Here is a tiny trained network, its code and every weight. The questions are about switching its units off for an input and a class, where a switched-off unit gives its printed mean instead of its output.

import numpy as np


def w(rows, s, z=0):
    codes = np.array(rows[::2]) - 128.0
    scale = np.full(codes.shape[1], s)
    scale[-1] = z or s
    return codes * scale


def norm(h):
    return h / np.sqrt((h * h).mean(-1, keepdims=True) + 1e-5)


def f(y):
    return np.maximum(y, 0)


def log_softmax(a):
    a = a - a.max(-1, keepdims=True)
    return a - np.log(np.exp(a).sum(-1, keepdims=True))


def net(x, mask):
    res = np.array(x, float).reshape(1, 8) / 4 @ E
    u = 0
    for l in range(4):
        y = f(norm(res) @ A[l][:, :-1].T + A[l][:, -1])
        res = res + np.where(mask[u : u + 6], y, B[l][:, -1]) @ B[l][:, :-1]
        u += 6
    return log_softmax(norm(res)[-1] @ U[:, :-1].T + U[:, -1])


A, B = {}, {}
E = w([
[151,69,108,68,164,175,149,144,171,63,190,163],'x0',
[83,168,134,60,54,188,93,74,197,162,117,159],'x1',
[112,137,156,116,108,151,165,146,163,105,115,44],'x2',
[179,217,182,114,123,111,115,49,86,1,142,134],'x3',
[122,127,106,125,110,123,134,128,114,122,128,120],'x4',
[37,81,183,62,138,32,146,121,114,116,94,158],'x5',
[133,175,111,148,97,63,168,157,209,129,164,152],'x6',
[163,132,113,117,140,126,186,88,146,146,56,136],'x7',
],0.0057)
A[0] = w([
[76,118,199,141,115,185,171,164,152,78,152,2,109],'L0N1',
[73,121,144,144,103,115,3,186,123,86,229,104,3],'L0N2',
[193,105,95,117,137,119,183,86,160,113,32,161,9],'L0N3',
[133,117,103,143,156,120,88,98,77,153,188,209,86],'L0N4',
[163,39,136,62,147,187,104,114,102,99,128,110,100],'L0N5',
[107,139,81,95,172,141,174,161,176,79,185,171,51],'L0N6',
],0.0079,0.0032)
B[0] = w([
[180,146,47,109,182,59,179,13,139,220,65,172,253],'L0N1',
[158,60,202,212,60,174,211,85,162,106,10,214,219],'L0N2',
[91,59,191,239,29,149,196,75,152,131,91,148,186],'L0N3',
[164,165,56,99,162,38,189,2,200,227,25,108,205],'L0N4',
[72,221,182,188,107,60,120,145,64,203,169,146,225],'L0N5',
[105,189,197,192,105,67,57,138,113,193,101,36,224],'L0N6',
],0.007,0.0045)
A[1] = w([
[193,133,93,192,183,117,172,149,118,113,90,73,28],'L1N1',
[149,98,144,119,75,164,213,113,104,134,153,78,5],'L1N2',
[153,198,132,138,120,102,109,134,146,133,77,139,164],'L1N3',
[127,166,71,129,59,221,63,67,173,151,138,108,130],'L1N4',
[76,192,145,211,128,122,134,148,37,172,75,104,34],'L1N5',
[254,151,77,235,120,246,152,108,109,173,226,153,93],'L1N6',
],0.0057,0.0015)
B[1] = w([
[156,64,101,96,55,130,46,130,126,143,215,189,202],'L1N1',
[187,85,132,150,146,108,148,108,160,131,83,192,141],'L1N2',
[134,97,153,94,148,99,125,127,131,90,218,70,236],'L1N3',
[130,91,147,66,104,138,112,144,135,135,172,155,221],'L1N4',
[83,142,208,152,118,165,22,102,154,132,155,73,253],'L1N5',
[122,150,181,65,157,83,147,184,106,124,1,130,247],'L1N6',
],0.008,0.0054)
A[2] = w([
[200,54,116,251,211,73,121,178,43,90,136,93,136],'L2N1',
[151,189,122,168,67,26,205,221,235,101,194,157,4],'L2N2',
[163,186,115,114,156,150,150,90,97,3,153,130,37],'L2N3',
[94,97,60,144,182,190,143,208,144,183,137,117,71],'L2N4',
[32,96,191,136,166,114,169,112,140,107,132,170,99],'L2N5',
[149,96,159,223,108,207,151,105,165,116,72,145,56],'L2N6',
],0.0062,0.0026)
B[2] = w([
[79,123,151,42,51,172,165,79,153,140,159,194,243],'L2N1',
[59,208,146,118,135,173,105,82,2,181,103,120,249],'L2N2',
[114,106,95,195,218,159,125,136,138,83,136,153,162],'L2N3',
[66,142,109,203,205,140,96,132,153,43,156,168,167],'L2N4',
[170,102,112,130,83,107,137,177,72,97,124,121,252],'L2N5',
[116,143,174,134,100,125,177,167,119,110,112,167,200],'L2N6',
],0.0093,0.0034)
A[3] = w([
[93,122,157,49,76,151,129,109,220,147,168,113,132],'L3N1',
[191,155,109,133,130,151,112,142,150,166,114,135,150],'L3N2',
[154,143,182,151,131,138,61,143,147,141,95,106,252],'L3N3',
[91,79,160,80,102,20,127,167,91,106,115,141,193],'L3N4',
[187,164,177,108,138,89,126,75,123,1,136,141,144],'L3N5',
[57,87,114,146,142,110,142,206,166,187,95,142,121],'L3N6',
],0.0076,0.0026)
B[3] = w([
[179,56,140,147,153,120,118,125,118,120,212,162,218],'L3N1',
[196,188,79,87,183,134,169,89,87,3,102,63,157],'L3N2',
[110,153,65,142,96,61,170,214,130,106,172,76,233],'L3N3',
[249,190,83,72,165,205,131,211,195,111,131,75,255],'L3N4',
[43,54,59,208,174,173,121,178,150,159,126,141,225],'L3N5',
[87,134,118,195,169,152,132,58,94,3,132,131,213],'L3N6',
],0.0069,0.0075)
U = w([
[137,106,196,208,57,122,211,142,135,105,63,168,113],'0',
[46,117,82,213,220,150,100,123,131,65,148,139,126],'1',
[148,152,152,158,120,72,90,149,155,158,194,77,255],'2',
[171,154,68,101,202,51,174,10,146,199,110,141,108],'3',
[61,197,190,107,114,103,90,129,26,177,139,110,75],'4',
[191,157,94,49,163,145,141,214,124,72,98,103,118],'5',
[149,79,146,51,97,176,106,128,153,125,231,192,69],'6',
],0.011,0.0057)

Each question gives the input, the list of numbers given to net, and the class t.
The units are the neurons (one row each of A and B). Each row of codes is followed by its name. A weight is (code - 128) times the scale printed after its matrix; where a second scale follows, it is the last column's (A, B and U).
mask holds one flag per neuron, layer by layer. A switched-off neuron (its flag False) gives its mean, the last column of its row in B, instead of its output. The means were averaged over made-up inputs and are rounded, as every weight is.
A unit's drop is (log p(t) with every unit on - log p(t) with that unit switched off) / (log p(t) with every unit on - log p(t) with every unit switched off).
The circuit of an input: a set's keep is (log p(t) with only the set's units on - log p(t) with every unit switched off) / (log p(t) with every unit on - log p(t) with every unit switched off). Starting from the 12 units with the biggest drops (on a tie, the unit counted first), units are removed one at a time, each time the one whose removal leaves the highest keep (on an exact tie, the one counted first), for as long as the keep stays at least 0.8.
circuit, biggest first: the units of the circuit, biggest drop first
top k neurons: the k neurons with the biggest drops, biggest first
k most important neurons of layer l: the k neurons of layer l with the biggest drops, biggest first
input [0,7,-1,3,-3,-7,-4,4], class 5: top neuron	(L1N6)
input [7,3,1,-6,-2,4,-3,6], class 2: 2 most important neurons of layer 3	(L3N4; L3N5)
input [6,-2,-1,1,4,1,-1,-5], class 2: top 3 neurons	(L0N6; L0N5; L1N5)
input [-4,4,-4,-8,-3,-6,-5,-2], class 1: circuit, biggest first	(L2N4; L3N6)
input [-7,4,-8,6,1,-5,-3,2], class 3: top 3 neurons	(L0N4; L0N6; L0N5)
input [-4,-1,0,-5,-4,-3,6,4], class 4: 2 most important neurons of layer 0	(L0N2; L0N6)
input [-3,6,4,4,4,-2,2,-2], class 6: circuit, biggest first	(L1N4; L3N1)
input [8,-1,3,6,6,7,-8,8], class 0: top 4 neurons	(L0N3; L1N3; L1N6; L2N2)
input [-5,6,6,-6,4,3,1,-3], class 1: top 3 neurons	(L3N6; L0N6; L0N4)
input [1,-7,0,6,1,4,6,5], class 6: top 3 neurons	(L2N1; L0N2; L0N5)
input [6,-7,1,-2,-4,7,-2,-3], class 5: top 3 neurons	(L3N4; L2N5; L0N5)
input [1,-5,6,7,3,-7,4,-5], class 1: 2 most important neurons of layer 3	(L3N5; L3N4)
input [7,2,-5,6,-7,3,4,0], class 2: 2 most important neurons of layer 0	(L0N6; L0N1)
input [-5,4,7,-4,8,4,0,-2], class 3: circuit, biggest first	(L0N1)
input [-1,0,-5,8,-8,8,-7,6], class 1: circuit, biggest first	(L3N5; L1N6)
input [3,-7,-6,-4,-4,-5,2,6], class 6: top 3 neurons	(L2N1; L1N1; L0N1)
input [7,-2,-7,-1,6,-7,-2,6], class 2: top 2 neurons	(L0N5; L0N6)
input [7,-1,-8,4,-8,1,7,-5], class 3: top 2 neurons	(L0N4; L1N5)
input [-5,-7,4,-6,3,4,3,-2], class 6: top 2 neurons	(L2N1; L1N1)
input [3,2,-7,-8,4,-8,0,-2], class 1: circuit, biggest first	(L2N4)
input [2,-3,-5,-2,-4,-7,-1,-3], class 5: top 2 neurons	(L1N6; L0N1)
input [8,4,3,-1,-5,-3,8,8], class 0: 2 most important neurons of layer 0	(L0N3; L0N5)
input [-5,6,4,-3,1,0,0,0], class 6: 3 most important neurons of layer 0	(L0N6; L0N5; L0N4)
input [2,0,-1,-4,-3,-8,7,-3], class 5: 2 most important neurons of layer 1	(L1N6; L1N4)
